[[  0   1  -2  -1   2  -1  -3   0  -2   0   2   1]
 [-31 -17 -25  63   1  22 -27 -64  21 -42  -2   1]
 [  2  -4  19  12  -6   2   9  -9   9   9  -3  -4]
 [  1   2 -15  -5   1  -3  -6   7  -5  -5   3   5]]
:
[[  1   2 -15  -5   1  -3  -6   7  -5  -5   3   5]
 [  0   1  -2  -1   2  -1  -3   0  -2   0   2   1]
 [-31 -17 -25  63   1  22 -27 -64  21 -42  -2   1]
 [  2  -4  19  12  -6   2   9  -9   9   9  -3  -4]]

[[-35   4  -9   4   8 -28  21 -13 -23  12]
 [-42  23 -17  -1   9 -15  -5  18  12   5]
 [ 35  40  18 -58  30 -13 -33 -15  53  19]]
:
[[ 35  40  18 -58  30 -13 -33 -15  53  19]
 [-35   4  -9   4   8 -28  21 -13 -23  12]
 [-42  23 -17  -1   9 -15  -5  18  12   5]]

[[ 42  32 -35 -14 -15  -1  74  20   9  50  49]
 [  3  -6   0   2   0   7   4  -6  -9   0   4]
 [ -5 -13  12   6   6 -12 -19 -25  -6 -13 -21]
 [ -7 -13  22  -1   9   1 -21 -20 -10  -1  -8]
 [ 47  37 -35 -16  -7   0  70  27  13  54  48]]
:
[[ 47  37 -35 -16  -7   0  70  27  13  54  48]
 [ 42  32 -35 -14 -15  -1  74  20   9  50  49]
 [  3  -6   0   2   0   7   4  -6  -9   0   4]
 [ -5 -13  12   6   6 -12 -19 -25  -6 -13 -21]
 [ -7 -13  22  -1   9   1 -21 -20 -10  -1  -8]]

[[ 35  -1]
 [-58  36]
 [ 34  47]
 [-23  19]]
:
[[-23  19]
 [ 35  -1]
 [-58  36]
 [ 34  47]]

[[  4 -17  -1  12  23   5 -37  -1   9]
 [ 13 -13  10   5   2   3   5  16   0]
 [ 27  31 -60  19 -27 -40  -4  51   9]
 [-57  25  40 -27  23   4  -7 -70 -12]
 [ 21  22 -26  -1  32 -23 -49  23  -1]]
:
[[ 21  22 -26  -1  32 -23 -49  23  -1]
 [  4 -17  -1  12  23   5 -37  -1   9]
 [ 13 -13  10   5   2   3   5  16   0]
 [ 27  31 -60  19 -27 -40  -4  51   9]
 [-57  25  40 -27  23   4  -7 -70 -12]]

[[ -9 -11   5  24  14   8 -28  20  24  -2]
 [ 44  14  13  -7  22 -24  11 -14 -24  -4]
 [  2 -12 -15 -23  11   3   9  -3   5  -4]
 [-13  -6  21  -5  -4  -7   7 -19   0  -3]
 [-38  -7   6 -23  21   4 -14   5  19  -4]
 [ 26  20   5 -18 -16 -30  13  18 -74  16]
 [  5   1  16  -2  10  -7   9  31  24 -16]]
:
[[  5   1  16  -2  10  -7   9  31  24 -16]
 [ -9 -11   5  24  14   8 -28  20  24  -2]
 [ 44  14  13  -7  22 -24  11 -14 -24  -4]
 [  2 -12 -15 -23  11   3   9  -3   5  -4]
 [-13  -6  21  -5  -4  -7   7 -19   0  -3]
 [-38  -7   6 -23  21   4 -14   5  19  -4]
 [ 26  20   5 -18 -16 -30  13  18 -74  16]]

[[-35 -10]
 [-74 -42]
 [ 46 -30]
 [-15  60]
 [ 54  62]
 [-10  74]
 [ 21  59]
 [-30 -13]
 [ 19  37]]
:
[[ 19  37]
 [-35 -10]
 [-74 -42]
 [ 46 -30]
 [-15  60]
 [ 54  62]
 [-10  74]
 [ 21  59]
 [-30 -13]]

[[-16  38  -5 -22   8  20   8]
 [  9  17   8 -53  -7  25  -1]
 [ -9  67 -16  -8 -49  55 -11]
 [ 13 -59  13  22  26 -49  18]
 [-12  23 -11   5 -19  22  12]
 [ 25  42 -10 -32 -64  56   2]
 [ 11  54  16 -22 -12  -3   8]]
:
[[ 11  54  16 -22 -12  -3   8]
 [-16  38  -5 -22   8  20   8]
 [  9  17   8 -53  -7  25  -1]
 [ -9  67 -16  -8 -49  55 -11]
 [ 13 -59  13  22  26 -49  18]
 [-12  23 -11   5 -19  22  12]
 [ 25  42 -10 -32 -64  56   2]]

[[-36   0  -5]
 [-73 -23  12]
 [-47  39  19]
 [ -7 -33 -53]
 [-29   0  63]
 [ -3 -32  53]
 [-19  70 -53]
 [ 24  -3 -50]
 [-52 -64 -54]]
:
[[-52 -64 -54]
 [-36   0  -5]
 [-73 -23  12]
 [-47  39  19]
 [ -7 -33 -53]
 [-29   0  63]
 [ -3 -32  53]
 [-19  70 -53]
 [ 24  -3 -50]]
---
[[ 36  -2 -13  48]
 [-62  23   7  34]]
:
[36 23]

[[ 9 -3  0]
 [30 72 38]
 [44 28 -2]]
:
[ 9 72 -2]

[[ 21 -73]
 [-11 -28]
 [ 69   3]]
:
[ 21 -28]

[[ 50 -24  33  26  45]
 [ 16 -24   5 -44  64]]
:
[ 50 -24]

[[ 40  -7]
 [-17 -21]
 [-23  64]
 [ 29  64]]
:
[ 40 -21]

[[-71   4]
 [  3 -10]
 [-12  -4]
 [ 18  -2]
 [-17  26]]
:
[-71 -10]

[[  2  24 -28   7]
 [ -4  74 -52 -36]
 [ -1  28 -18  21]
 [  2   9 -13  23]
 [ -7  56 -39 -13]]
:
[  2  74 -18  23]

[[ 66   1 -31  12]
 [  8 -37 -70  12]
 [-42  24   2 -23]
 [-17 -22  -6  13]]
:
[ 66 -37   2  13]

[[ -1  53   9   3 -52]
 [  0  69 -10   0  -2]
 [ -6 -42   1 -19 -24]
 [  7  40   0  -2 -29]]
:
[-1 69  1 -2]
